Below is a small trained network, with its code and all its weights. Each question gives an input and a target symbol and asks what happens when units are switched off, that is, made to give their printed mean instead of their output.

import numpy as np


def w(rows, s, z=0):
    codes = np.array(rows[::2]) - 128.0
    scale = np.full(codes.shape[1], s)
    scale[-1] = z or s
    return codes * scale


def norm(h):
    return h / np.sqrt((h * h).mean(-1, keepdims=True) + 1e-5)


def softmax(a):
    e = np.exp(a - a.max(-1, keepdims=True))
    return e / e.sum(-1, keepdims=True)


def log_softmax(a):
    a = a - a.max(-1, keepdims=True)
    return a - np.log(np.exp(a).sum(-1, keepdims=True))


def net(x, mask):
    ids = ['ΞΠαβηλφ'.index(c) for c in x.split()]
    T = len(ids)
    res = E[ids] + P[:T]
    u = 0
    for l in range(2):
        r = norm(res)
        for j in range(3):
            rows = slice(2 * j, 2 * j + 2)
            q, k, v = (r @ M[l][rows].T for M in (Q, K, V))
            z = softmax(np.where(np.tri(T) > 0, q @ k.T / 2**0.5, -1e9)) @ v
            o = O[l][rows]
            res = res + np.where(mask[u + j], z, o[:, -1]) @ o[:, :-1]
        u += 3
    return log_softmax(norm(res)[-1] @ U[:, :-1].T + U[:, -1])


Q, K, V, O = {}, {}, {}, {}
E = w([
[33,155,23,254,112,191],'Ξ',
[168,64,181,127,41,77],'Π',
[131,234,32,139,164,49],'α',
[172,111,99,182,126,173],'β',
[151,226,65,113,77,216],'η',
[33,38,147,143,181,229],'λ',
[110,166,137,182,91,142],'φ',
],0.0094)
P = w([
[172,87,178,60,139,92],'0',
[204,43,42,254,70,110],'1',
[178,46,78,248,83,120],'2',
[182,81,83,225,72,105],'3',
[175,90,90,213,92,100],'4',
[169,110,106,209,89,105],'5',
[166,127,96,203,101,82],'6',
[155,128,105,201,113,83],'7',
[150,145,122,196,125,69],'8',
[141,152,139,178,129,80],'9',
[137,156,131,160,150,60],'10',
[114,169,153,151,145,72],'11',
[119,179,148,108,186,53],'12',
[130,170,145,216,155,80],'13',
],0.0049)
Q[0] = w([
[153,65,189,6,67,105],'0.h0',
[119,149,140,181,148,145],'0.h0',
[70,97,105,117,168,146],'0.h1',
[136,125,129,91,147,97],'0.h1',
[137,135,80,226,94,117],'0.h2',
[147,94,158,185,94,115],'0.h2',
],0.013)
K[0] = w([
[225,4,137,154,60,69],'0.h0',
[64,127,86,92,192,122],'0.h0',
[182,116,1,153,102,193],'0.h1',
[140,104,172,135,89,205],'0.h1',
[171,82,146,56,227,85],'0.h2',
[155,208,110,172,187,120],'0.h2',
],0.0076)
V[0] = w([
[180,157,122,83,61,163],'0.h0',
[215,145,145,112,100,45],'0.h0',
[82,208,131,185,125,152],'0.h1',
[174,142,62,133,166,132],'0.h1',
[57,107,99,80,92,95],'0.h2',
[185,126,147,156,2,92],'0.h2',
],0.0093)
O[0] = w([
[110,215,147,108,76,227,144],'0.h0',
[134,211,139,173,104,51,114],'0.h0',
[212,96,15,125,65,116,145],'0.h1',
[250,237,100,65,218,78,161],'0.h1',
[96,140,118,2,60,76,39],'0.h2',
[38,91,88,134,186,161,254],'0.h2',
],0.0063,0.0059)
Q[1] = w([
[137,157,62,144,182,189],'1.h0',
[185,106,145,181,139,105],'1.h0',
[163,153,88,143,179,154],'1.h1',
[131,134,166,84,67,112],'1.h1',
[150,124,97,248,128,147],'1.h2',
[162,133,221,120,150,171],'1.h2',
],0.012)
K[1] = w([
[60,105,254,111,161,80],'1.h0',
[111,136,148,52,59,145],'1.h0',
[9,141,137,150,107,114],'1.h1',
[245,114,193,191,163,138],'1.h1',
[123,233,21,85,189,165],'1.h2',
[45,130,99,87,52,107],'1.h2',
],0.009)
V[1] = w([
[52,184,230,97,135,111],'1.h0',
[101,78,131,108,97,66],'1.h0',
[154,116,142,97,227,116],'1.h1',
[194,101,214,201,30,150],'1.h1',
[150,86,184,229,173,89],'1.h2',
[42,168,120,165,96,2],'1.h2',
],0.0076)
O[1] = w([
[51,177,168,139,97,106,111],'1.h0',
[83,55,204,147,124,55,80],'1.h0',
[110,89,207,137,226,112,60],'1.h1',
[138,166,220,240,34,64,162],'1.h1',
[170,110,124,254,166,105,191],'1.h2',
[98,149,47,131,183,36,3],'1.h2',
],0.0075,0.0029)
U = w([
[153,13,167,70,134,148,177],'Ξ',
[3,128,188,185,110,115,127],'Π',
[169,195,127,89,168,44,177],'α',
[161,209,208,250,219,218,78],'β',
[124,212,168,66,82,230,146],'η',
[128,83,248,164,63,94,206],'λ',
[115,62,13,211,35,160,2],'φ',
],0.0069,0.0058)

Each question gives the input, a string of symbols that net reads in full, and the target symbol t.
The units are the heads (2 rows each of Q, K, V and O). Each row of codes is followed by its name. A weight is (code - 128) times the scale printed after its matrix; where a second scale follows, it is the last column's (O and U).
mask holds one flag per head, layer by layer. A switched-off head (its flag False) gives its mean, the last column of its rows in O, instead of its output. The means were averaged over made-up inputs and are rounded, as every weight is.
A unit's drop is (log p(t) with every unit on - log p(t) with that unit switched off) / (log p(t) with every unit on - log p(t) with every unit switched off).
The circuit of an input: a set's keep is (log p(t) with only the set's units on - log p(t) with every unit switched off) / (log p(t) with every unit on - log p(t) with every unit switched off). Starting from all 6 units, units are removed one at a time, each time the one whose removal leaves the highest keep (on an exact tie, the one counted first), for as long as the keep stays at least 0.8.
units of the circuit, in order: the units of the circuit, biggest drop first
most important unit: the unit with the biggest drop
which heads matter: for each layer, one digit per head in row order, 1 if its drop is at least 0.15 and else 0, layers parted by /
input φ Π Π φ φ φ, target φ: which heads matter	011 / 010
input Π β Π Ξ, target Π: most important unit	1.h0
input Π β φ α η Π β φ β λ Π, target Π: which heads matter	111 / 001
input λ β λ β, target λ: units of the circuit, in order	(0.h2; 1.h1)
input Π Π φ β η, target Π: which heads matter	011 / 100
input Ξ α Ξ β η Π β β Ξ λ φ, target Ξ: units of the circuit, in order	(0.h0; 1.h1)
input α β Ξ Π β β β Ξ λ η φ α φ λ, target Ξ: which heads matter	010 / 010
input Π Π φ η β φ φ β Π, target Π: which heads matter	011 / 000
input α β β Π Ξ α η α Ξ η Π β, target α: units of the circuit, in order	(0.h2; 0.h1; 1.h2)
input φ Ξ β β φ Π η Ξ α β, target φ: units of the circuit, in order	(0.h1; 1.h1)
input φ β β Π β φ β Π λ φ Π φ φ η, target φ: which heads matter	011 / 000
input λ Π α η η φ φ, target λ: units of the circuit, in order	(1.h1; 0.h2)
input Π β α φ α β β η, target Π: units of the circuit, in order	(1.h0; 0.h2)
input η λ φ β Π φ Π, target η: most important unit	1.h2
input Ξ φ α φ η, target Ξ: units of the circuit, in order	(0.h0; 1.h0; 1.h1)
input λ Π β, target λ: units of the circuit, in order	(0.h2; 0.h1; 1.h0)
input Π β α, target Π: which heads matter	000 / 100
input η φ Ξ, target η: units of the circuit, in order	(1.h2; 0.h0)
input β λ φ β α Π β α α Π β η Π, target β: which heads matter	010 / 100
input Π λ φ η β Π η β, target η: units of the circuit, in order	(1.h2)
input α Π η η β Π η β, target η: which heads matter	001 / 001
input η Π λ β Π β β Π, target η: which heads matter	000 / 101
input φ α λ λ η β η η η Π φ λ Ξ, target φ: units of the circuit, in order	(0.h1; 0.h0; 1.h1)
input Π Π φ, target Π: units of the circuit, in order	(0.h2; 0.h1)
input λ λ Π λ β λ Ξ, target λ: units of the circuit, in order	(0.h2; 1.h1)
input λ φ β η β η β λ φ, target λ: which heads matter	011 / 010
